x =
array([[-11.5,   8.5,  -2.4, -11.2,  -4.7, -13.8,  16.5, -13.2,  -1.8,
         -3.2,  -5.9,   7.5,   5.1],
       [ -7.9,   2.3,   3.5, -16.2, -10.8, -19.8,  -6.6,   3.2,  13.0,
          6.8, -11.4,  -3.1, -11.2],
       [ -7.0,   2.1,  -3.7,  12.1,  12.9,  -0.6,   3.0,  -6.5,  17.3,
          4.9,  -2.8,   1.2,   5.1]])
x[0, 0] -> -11.5
x[1, 6] -> -6.6
x[0, 11] -> 7.5
x[1, 12] -> -11.2
x[1, 9] -> 6.8
x[1, 5] -> -19.8
x[2, 0] -> -7.0
x[2, 4] -> 12.9
x[1] -> [-7.9, 2.3, 3.5, -16.2, -10.8, -19.8, -6.6, 3.2, 13.0, 6.8, -11.4, -3.1, -11.2]
x[1, 8] -> 13.0
x[:, 2] -> [-2.4, 3.5, -3.7]
x[0, 2] -> -2.4
x[:, 9] -> [-3.2, 6.8, 4.9]
x[1, 3] -> -16.2
x[1, 7] -> 3.2
x[0, 7] -> -13.2
x[:, 7] -> [-13.2, 3.2, -6.5]
x[:, 11] -> [7.5, -3.1, 1.2]
x[2, 9] -> 4.9
x[1, 2] -> 3.5
x[2, 1] -> 2.1
x[0, 1] -> 8.5
x[2, 12] -> 5.1
x[1, 4] -> -10.8
x[2] -> [-7.0, 2.1, -3.7, 12.1, 12.9, -0.6, 3.0, -6.5, 17.3, 4.9, -2.8, 1.2, 5.1]
x[0, 6] -> 16.5
x[2, 6] -> 3.0
x[1, 10] -> -11.4

X =
[[190 130 122 149  59 171 134  56 114 109 164 166 122 150]
 [176 159 116 145  78 159 131 104 141  61 134 177 171 134]
 [161 115 139 124 131 134 128 108 141 109 106 146 145 114]
 [122 122 146 104 121 120 116 130 126 123 106 106 113 115]
 [198 157 106 177  88 164 133  50  93 111 203 162 151 144]
 [145 118 159 103  79 126 121 115 153  82 122 129 136 116]
 [123 122 122 115  95 137 133 129 122  97 101 140 135 125]
 [170 141  81 134 173 112  48 155 128 110 107 122 118 134]
 [204 122 103 152  79 143 103  83 154  61 160 184 165 142]
 [181 122 122 164  69 122 148  72 114  87 161 182 164 145]
 [203 147 139 116  43 124  95  49 178  87 159 167 128 147]
 [147 128 143 108  90 117 127  92 165 104 119 148 133 122]
 [163 142 147 122 122 155 122 132 166  38  91 175 187 111]]
X[0][0] = 190
X[7][5] = 112
X[7] = [170, 141, 81, 134, 173, 112, 48, 155, 128, 110, 107, 122, 118, 134]
X[8][11] = 184
X[2][7] = 108
X[7][10] = 107
X[9] = [181, 122, 122, 164, 69, 122, 148, 72, 114, 87, 161, 182, 164, 145]
X[12][8] = 166
X[:, 6] = [134, 131, 128, 116, 133, 121, 133, 48, 103, 148, 95, 127, 122]
X[8] = [204, 122, 103, 152, 79, 143, 103, 83, 154, 61, 160, 184, 165, 142]
X[:, 10] = [164, 134, 106, 106, 203, 122, 101, 107, 160, 161, 159, 119, 91]
X[1][0] = 176
X[2][11] = 146
X[9][11] = 182
X[5] = [145, 118, 159, 103, 79, 126, 121, 115, 153, 82, 122, 129, 136, 116]
X[9][7] = 72
X[1][10] = 134
X[:, 4] = [59, 78, 131, 121, 88, 79, 95, 173, 79, 69, 43, 90, 122]
X[2][5] = 134
X[7][6] = 48
X[5][7] = 115
X[2] = [161, 115, 139, 124, 131, 134, 128, 108, 141, 109, 106, 146, 145, 114]
X[1] = [176, 159, 116, 145, 78, 159, 131, 104, 141, 61, 134, 177, 171, 134]
X[:, 11] = [166, 177, 146, 106, 162, 129, 140, 122, 184, 182, 167, 148, 175]
X[11][5] = 117
X[12] = [163, 142, 147, 122, 122, 155, 122, 132, 166, 38, 91, 175, 187, 111]
X[12][11] = 175
X[4][7] = 50
X[6][11] = 140
X[6][3] = 115
X[2][13] = 114
X[0][7] = 56
X[9][8] = 114
X[:, 8] = [114, 141, 141, 126, 93, 153, 122, 128, 154, 114, 178, 165, 166]
X[:, 9] = [109, 61, 109, 123, 111, 82, 97, 110, 61, 87, 87, 104, 38]
X[9][0] = 181
X[10][12] = 128

arr = array([ 0.136,  0.035, -0.116,  0.125, -0.119, -0.080, -0.042])
arr[0] => 0.136
arr[1] => 0.035
arr[3] => 0.125
arr[2] => -0.116
arr[-2] => -0.080

grid =
[[-15  13   0   6  -3  -7  10  18  36  42   8 -10  -9 -10  42  37]
 [ -7  35 -11   7  -5  13   6   8  36 -34  -1 -37  -6 -37 -39 -15]
 [ 17  47   2  13  -5 -35   2  26  36  -6 -13 -18   5 -18 -27 -14]
 [ 27 -38  14   6  12 -15 -12 -25  36  -4 -16  39   9  39   8 -23]
 [ 18  31   7  47   9 -25   7   3  36 -11 -26 -21 -10 -21   5 -19]
 [  5  27  -6  13   0   6   2  -1  36 -41 -10 -27  -3 -27 -41 -28]
 [ -7 -31   5  29  15  22   6 -30  36   4  -6   3 -17   3  47   7]
 [ -4  27   2  48   8  -3  15   2  36   4 -14 -32 -21 -32  32   6]
 [  3 -36   5 -40  -4  -5 -13  -3  36  22  13  42  18  42   4  10]
 [  5  12   9  20   3 -30   7  15  36  40  -7   1  -5   1  44  22]
 [-13  36  -9  30   1  17  15   5  36 -21  -5 -47 -19 -47  -5  -2]
 [ -8  25  -2 -24 -14 -23   2  36  36  39  14  -1   8  -1   6  31]
 [  2   2   7  49  14  -1  11 -13  36   6 -17 -14 -21 -14  46   3]]
Indices start at 0.
row 0 col 0	-15
row 6 col 8	36
row 5 col 3	13
row 2 col 8	36
row 9 col 1	12
row 9 col 7	15
row 0 col 11	-10
row 11 col 1	25
row 11 col 0	-8
row 11 col 11	-1
row 4 col 12	-10
row 7 col 14	32
row 5 col 9	-41
row 0 col 12	-9
row 5 col 7	-1
row 7 col 13	-32
row 0 col 4	-3
row 8 col 6	-13
row 10 col 7	5
row 7 col 0	-4
row 3 col 11	39
row 3 col 2	14
row 3 col 4	12
row 8 col 8	36
row 11 col 14	6
row 12 col 7	-13
row 4 col 2	7
row 1 col 8	36
row 10 col 11	-47
row 2 col 3	13
row 5 col 8	36
row 12 col 11	-14
row 8 col 1	-36
row 3 col 3	6
row 1 col 13	-37
row 9 col 6	7

W = [ 27  17  40 -44  14  13 -29   5  17  27  38 -53 -21  21   0]
W[0]: 27
W[1]: 17
W[5]: 13
W[8]: 17
W[6]: -29
W[14]: 0

M =
[[  1 -11  19  -1  19 -14  -8 -23 -25 -12 -26]
 [ 20 -13  18   0 -17  34 -14 -18 -11 -12 -10]
 [ 27  -8  30   4  11  12  13 -45 -32  -9 -30]
 [-23   9 -21   0  14 -31   6  23  14   9  12]
 [-23  10 -12  -1   3 -28  -1  21  13   9  11]
 [-19  10 -10   0  -1 -20   0  19  13  10  12]
 [ -1  -5  23   1 -11   4 -18 -13 -12  -6 -12]
 [ 27  -8  31   2   9  12  10 -44 -32  -9 -30]
 [ 23  -7  21  -2  10   6  10 -33 -24  -8 -23]
 [ 28  -7  27   2  17   8  17 -45 -32  -8 -30]]
Rows and columns are counted from 0.
(0, 0) -> 1
(8, 0) -> 23
(1, 9) -> -12
(2, 2) -> 30
(6, 7) -> -13
(4, 1) -> 10
(9, 4) -> 17
(8, 7) -> -33
(9, 2) -> 27
(0, 7) -> -23
(5, 8) -> 13
(7, 10) -> -30
(1, 8) -> -11
(0, 8) -> -25
(7, 3) -> 2
(2, 7) -> -45
(8, 9) -> -8
(8, 2) -> 21
(2, 4) -> 11
(9, 8) -> -32
(9, 10) -> -30
(5, 7) -> 19
(7, 4) -> 9
(7, 6) -> 10
(5, 4) -> -1
(5, 6) -> 0
(2, 9) -> -9
(6, 1) -> -5
(1, 7) -> -18
(8, 3) -> -2
(7, 7) -> -44
(8, 10) -> -23
(6, 2) -> 23
